Here is a tiny trained network, its code and every weight. The questions are about switching its units off for an input and a class, where a switched-off unit gives its printed mean instead of its output.

import numpy as np


def w(rows, s, z=0):
    codes = np.array(rows[::2]) - 128.0
    scale = np.full(codes.shape[1], s)
    scale[-1] = z or s
    return codes * scale


def f(y):
    return y / 2 * (1 + np.tanh(0.7978845608 * (y + 0.044715 * y**3)))


def log_softmax(a):
    a = a - a.max(-1, keepdims=True)
    return a - np.log(np.exp(a).sum(-1, keepdims=True))


def net(x, mask):
    res = np.array(x, float).reshape(1, 6) / 4 @ E
    y = f(res @ A[0][:, :-1].T + A[0][:, -1])
    res = res + np.where(mask, y, B[0][:, -1]) @ B[0][:, :-1]
    return log_softmax(res[-1] @ U[:, :-1].T + U[:, -1])


A, B = {}, {}
E = w([
[142,1,106,187,72,69,69,172,81],'x0',
[109,7,91,60,140,200,118,201,76],'x1',
[61,97,89,72,127,169,201,123,151],'x2',
[80,113,183,128,108,178,111,166,101],'x3',
[111,161,54,131,39,76,208,67,103],'x4',
[165,39,117,176,135,137,174,103,202],'x5',
],0.0073)
A[0] = w([
[97,118,138,34,177,239,103,147,177,151],'N0',
[131,169,181,184,151,85,55,147,92,218],'N1',
[80,88,135,64,240,163,75,221,95,88],'N2',
[137,30,57,165,110,178,152,185,3,122],'N3',
[62,178,2,62,97,77,152,149,84,255],'N4',
[115,142,180,134,240,251,126,158,149,149],'N5',
[140,226,24,61,157,97,208,101,102,198],'N6',
[95,119,106,124,123,57,243,22,134,115],'N7',
[141,19,75,134,66,167,104,197,135,126],'N8',
],0.0057,0.0039)
B[0] = w([
[77,44,10,63,128,169,186,247,104,197],'N0',
[201,153,197,152,222,76,105,152,100,212],'N1',
[66,89,84,113,76,141,229,89,131,220],'N2',
[182,174,187,254,147,102,75,34,134,253],'N3',
[155,115,184,221,120,152,160,54,234,241],'N4',
[39,143,58,64,186,126,138,232,136,194],'N5',
[159,111,134,243,46,171,193,31,148,229],'N6',
[97,107,72,119,175,164,191,35,157,205],'N7',
[204,171,217,193,126,161,80,53,160,242],'N8',
],0.0072,0.0065)
U = w([
[88,152,77,25,201,113,153,250,115,2],'0',
[210,228,182,159,161,79,1,96,154,183],'1',
[109,124,73,137,52,168,246,67,168,200],'2',
],0.0076,0.00081)

Each question gives the input, the list of numbers given to net, and the class t.
The units are the neurons (one row each of A and B). Each row of codes is followed by its name. A weight is (code - 128) times the scale printed after its matrix; where a second scale follows, it is the last column's (A, B and U).
mask holds one flag per neuron, in row order. A switched-off neuron (its flag False) gives its mean, the last column of its row in B, instead of its output. The means were averaged over made-up inputs and are rounded, as every weight is.
A unit's drop is (log p(t) with every unit on - log p(t) with that unit switched off) / (log p(t) with every unit on - log p(t) with every unit switched off).
The circuit of an input: a set's keep is (log p(t) with only the set's units on - log p(t) with every unit switched off) / (log p(t) with every unit on - log p(t) with every unit switched off). Starting from all 9 units, units are removed one at a time, each time the one whose removal leaves the highest keep (on an exact tie, the one counted first), for as long as the keep stays at least 0.8.
units of the circuit, in order: the units of the circuit, biggest drop first
top k neurons: the k neurons with the biggest drops, biggest first
drop when u is switched off: that unit's drop, to one decimal
input [1,-7,-4,-6,5,0], class 2: units of the circuit, in order	[N7]
input [8,2,8,6,2,-2], class 1: units of the circuit, in order	[N3; N8]
input [7,-8,-3,8,7,3], class 1: top 3 neurons	[N2; N1; N6]
input [-7,0,-8,6,3,7], class 0: top 4 neurons	[N3; N8; N4; N6]
input [7,2,7,8,8,-1], class 1: top 3 neurons	[N3; N8; N2]
input [8,-5,7,-2,-3,1], class 1: top 3 neurons	[N2; N0; N6]
input [2,-8,3,2,-8,-8], class 0: top 2 neurons	[N3; N8]
input [-6,-7,4,0,-1,-8], class 2: top 2 neurons	[N6; N3]
input [-7,2,1,-6,-3,-8], class 2: top 2 neurons	[N6; N4]
input [6,-1,0,8,6,-5], class 1: drop when N3 is switched off	0.0
input [6,-3,7,0,-6,6], class 1: drop when N8 is switched off	0.3
input [5,5,3,-2,-3,4], class 1: drop when N3 is switched off	0.5
